Below are the code and all the weights of a small trained network. Each question names an input and a target symbol and asks about switching units off, where a switched-off unit gives its printed mean instead of its output.

import numpy as np


def w(rows, s, z=0):
    codes = np.array(rows[::2]) - 128.0
    scale = np.full(codes.shape[1], s)
    scale[-1] = z or s
    return codes * scale


def softmax(a):
    e = np.exp(a - a.max(-1, keepdims=True))
    return e / e.sum(-1, keepdims=True)


def log_softmax(a):
    a = a - a.max(-1, keepdims=True)
    return a - np.log(np.exp(a).sum(-1, keepdims=True))


def net(x, mask):
    ids = ['ΔΞΣαβγζηλμπτφψω'.index(c) for c in x.split()]
    T = len(ids)
    res = E[ids] + P[:T]
    u = 0
    for l in range(3):
        r = res
        for j in range(3):
            rows = slice(2 * j, 2 * j + 2)
            q, k, v = (r @ M[l][rows].T for M in (Q, K, V))
            z = softmax(np.where(np.tri(T) > 0, q @ k.T / 2**0.5, -1e9)) @ v
            o = O[l][rows]
            res = res + np.where(mask[u + j], z, o[:, -1]) @ o[:, :-1]
        u += 3
    return log_softmax(res[-1] @ U[:, :-1].T + U[:, -1])


Q, K, V, O = {}, {}, {}, {}
E = w([
[177,105,94,179,192,147],'Δ',
[127,84,106,140,194,140],'Ξ',
[143,143,189,124,184,121],'Σ',
[51,139,129,82,232,163],'α',
[127,99,104,125,194,145],'β',
[141,142,206,120,191,121],'γ',
[146,201,137,136,137,83],'ζ',
[153,187,42,112,160,179],'η',
[72,128,197,134,54,38],'λ',
[225,119,128,113,28,80],'μ',
[99,82,241,130,73,133],'π',
[202,179,124,225,164,155],'τ',
[18,135,45,160,138,144],'φ',
[155,39,188,230,42,124],'ψ',
[64,6,61,108,121,195],'ω',
],0.017)
P = w([
[160,80,139,141,190,9],'0',
[151,92,141,147,187,33],'1',
[144,104,140,152,176,50],'2',
[138,118,143,145,163,70],'3',
[135,132,144,145,148,87],'4',
[131,141,146,146,134,105],'5',
[127,152,148,149,118,122],'6',
[122,163,148,146,104,139],'7',
[121,176,148,148,89,155],'8',
[117,185,151,150,78,172],'9',
[113,197,150,150,58,188],'10',
[109,203,156,148,51,204],'11',
[108,214,160,147,38,222],'12',
],0.015)
Q[0] = w([
[86,173,146,148,151,113],'L0H1',
[142,178,193,158,120,92],'L0H1',
[147,185,252,140,151,99],'L0H2',
[124,103,155,121,95,150],'L0H2',
[146,173,239,112,117,82],'L0H3',
[141,101,114,135,149,103],'L0H3',
],0.017)
K[0] = w([
[55,144,107,156,92,197],'L0H1',
[141,142,120,126,70,171],'L0H1',
[91,168,149,132,48,250],'L0H2',
[150,120,153,109,125,122],'L0H2',
[156,210,184,151,111,115],'L0H3',
[128,106,107,128,138,114],'L0H3',
],0.015)
V[0] = w([
[3,114,102,195,87,192],'L0H1',
[33,175,148,151,175,252],'L0H1',
[129,203,117,68,174,163],'L0H2',
[155,209,250,98,136,225],'L0H2',
[14,109,84,200,143,88],'L0H3',
[144,91,208,24,176,183],'L0H3',
],0.0048)
O[0] = w([
[76,136,167,200,147,50,138],'L0H1',
[86,49,55,254,116,129,103],'L0H1',
[122,120,178,65,94,153,10],'L0H2',
[166,196,247,46,131,120,202],'L0H2',
[245,95,105,158,116,197,190],'L0H3',
[151,116,144,141,100,171,123],'L0H3',
],0.0067,0.0013)
Q[1] = w([
[146,71,77,91,106,169],'L1H1',
[159,73,144,104,11,62],'L1H1',
[52,134,103,39,124,68],'L1H2',
[202,196,204,165,160,113],'L1H2',
[95,69,16,201,120,157],'L1H3',
[178,161,118,111,77,71],'L1H3',
],0.012)
K[1] = w([
[115,33,49,56,84,186],'L1H1',
[220,85,191,124,19,43],'L1H1',
[244,146,91,136,108,18],'L1H2',
[108,211,113,178,29,213],'L1H2',
[132,1,83,29,253,93],'L1H3',
[228,88,102,157,52,167],'L1H3',
],0.0095)
V[1] = w([
[172,220,124,140,153,144],'L1H1',
[25,160,162,147,171,90],'L1H1',
[54,117,145,113,178,138],'L1H2',
[38,120,189,102,187,64],'L1H2',
[194,95,175,206,227,211],'L1H3',
[254,179,103,209,132,206],'L1H3',
],0.0075)
O[1] = w([
[60,166,101,155,142,112,186],'L1H1',
[132,160,111,139,175,204,219],'L1H1',
[18,119,150,129,155,143,128],'L1H2',
[86,198,157,134,160,120,193],'L1H2',
[144,132,182,206,158,244,255],'L1H3',
[254,185,85,150,141,135,142],'L1H3',
],0.0091,0.005)
Q[2] = w([
[157,155,105,2,102,144],'L2H1',
[130,83,79,162,114,78],'L2H1',
[116,150,137,68,154,205],'L2H2',
[92,7,46,99,90,209],'L2H2',
[89,173,115,78,141,105],'L2H3',
[106,132,135,115,154,178],'L2H3',
],0.011)
K[2] = w([
[174,127,158,148,181,54],'L2H1',
[133,53,79,126,150,113],'L2H1',
[120,201,137,106,164,140],'L2H2',
[154,87,136,98,253,88],'L2H2',
[111,139,143,110,96,123],'L2H3',
[116,134,163,92,191,165],'L2H3',
],0.012)
V[2] = w([
[143,143,236,162,80,67],'L2H1',
[100,177,103,232,85,85],'L2H1',
[99,204,1,180,128,62],'L2H2',
[117,164,62,71,254,176],'L2H2',
[148,125,12,91,126,135],'L2H3',
[97,169,109,139,93,80],'L2H3',
],0.0087)
O[2] = w([
[173,141,205,101,126,66,152],'L2H1',
[250,51,112,119,223,52,115],'L2H1',
[73,218,33,164,21,67,87],'L2H2',
[131,174,161,178,36,83,163],'L2H2',
[142,196,194,130,107,184,9],'L2H3',
[120,3,182,66,253,167,78],'L2H3',
],0.0074,0.011)
U = w([
[202,168,127,149,144,115,46],'Δ',
[140,113,124,119,140,107,113],'Ξ',
[120,82,81,183,168,38,120],'Σ',
[49,159,96,124,184,191,156],'α',
[123,117,113,94,197,98,126],'β',
[123,168,81,26,160,172,148],'γ',
[129,120,112,106,146,111,99],'ζ',
[101,184,124,100,118,34,132],'η',
[76,99,75,51,172,82,169],'λ',
[171,108,78,45,120,122,205],'μ',
[144,119,253,169,134,75,50],'π',
[134,122,109,112,147,111,94],'τ',
[176,121,67,95,210,152,147],'φ',
[181,71,131,139,138,70,91],'ψ',
[156,54,128,113,31,131,254],'ω',
],0.0068,0.0082)

Each question gives the input, a string of symbols that net reads in full, and the target symbol t.
The units are the heads (2 rows each of Q, K, V and O). Each row of codes is followed by its name. A weight is (code - 128) times the scale printed after its matrix; where a second scale follows, it is the last column's (O and U).
mask holds one flag per head, layer by layer. A switched-off head (its flag False) gives its mean, the last column of its rows in O, instead of its output. The means were averaged over made-up inputs and are rounded, as every weight is.
A unit's drop is (log p(t) with every unit on - log p(t) with that unit switched off) / (log p(t) with every unit on - log p(t) with every unit switched off).
The circuit of an input: a set's keep is (log p(t) with only the set's units on - log p(t) with every unit switched off) / (log p(t) with every unit on - log p(t) with every unit switched off). Starting from all 9 units, units are removed one at a time, each time the one whose removal leaves the highest keep (on an exact tie, the one counted first), for as long as the keep stays at least 0.8.
units of the circuit, in order: the units of the circuit, biggest drop first
unit that matters most: the unit with the biggest drop
heads that matter: for each layer, one digit per head in row order, 1 if its drop is at least 0.15 and else 0, layers parted by /
input ζ γ λ ζ, target λ: units of the circuit, in order -> L1H3, L2H2
input γ α α ζ ω ζ, target α: heads that matter -> 110 / 000 / 100
input γ φ γ ω ζ β, target ω: unit that matters most -> L0H3
input γ Δ α ζ τ γ ω γ γ, target α: heads that matter -> 100 / 000 / 100
input φ φ γ ζ η ζ γ ζ φ Σ, target Σ: units of the circuit, in order -> L0H1, L2H1
input γ γ α τ ψ γ, target φ: units of the circuit, in order -> L2H2, L1H3
input γ ω Σ ω γ φ ω γ γ π, target π: units of the circuit, in order -> L2H1, L0H2
input ζ ζ γ ζ ζ γ, target η: units of the circuit, in order -> L2H2, L1H3
input α ζ ω, target ω: heads that matter -> 001 / 100 / 010
input τ π β α τ γ, target Δ: units of the circuit, in order -> L1H3, L2H3
input γ γ γ ω τ γ ζ, target Δ: heads that matter -> 000 / 001 / 000
input ψ γ ζ ζ π ζ ζ α ψ τ, target φ: heads that matter -> 000 / 000 / 110
input η ζ γ τ ω γ γ ζ Σ α ζ ψ, target α: heads that matter -> 110 / 111 / 010
input ψ α ζ γ Δ, target α: unit that matters most -> L0H2
input γ ω ζ ω π ω γ γ γ Σ, target π: heads that matter -> 010 / 000 / 110
input π ζ γ γ γ ω γ ω γ ζ, target α: units of the circuit, in order -> L0H1, L2H1
input Δ ζ α γ Σ ζ α ω γ φ γ π, target π: units of the circuit, in order -> L0H2, L2H1
input γ γ γ β ω γ μ φ π ω γ ω Σ, target α: units of the circuit, in order -> L0H1, L2H1
input γ γ γ ζ τ η γ φ π ζ γ φ, target Σ: units of the circuit, in order -> L2H1, L0H1
input γ ζ γ γ γ ω φ ζ ζ τ γ, target Δ: heads that matter -> 010 / 001 / 000
input ζ ζ γ γ γ ζ ζ α γ Δ γ φ, target Σ: unit that matters most -> L2H1
input ζ γ ω μ Σ, target α: heads that matter -> 010 / 000 / 111
input γ τ ζ ζ α γ ψ ζ, target φ: heads that matter -> 000 / 100 / 010
input φ ψ Σ λ ω φ ζ γ, target Σ: heads that matter -> 100 / 100 / 110
input ζ ω α ζ ψ γ ω ω γ ζ α Σ, target η: heads that matter -> 011 / 001 / 010
input φ ψ τ γ α γ τ, target Δ: units of the circuit, in order -> L0H2, L1H3
input γ γ ω Σ γ γ γ, target π: units of the circuit, in order -> L2H2, L0H2, L2H1
input γ γ Σ, target π: heads that matter -> 000 / 001 / 110
input ζ φ η λ γ γ, target λ: units of the circuit, in order -> L1H3
input ψ ζ ζ γ π γ, target β: heads that matter -> 000 / 101 / 011
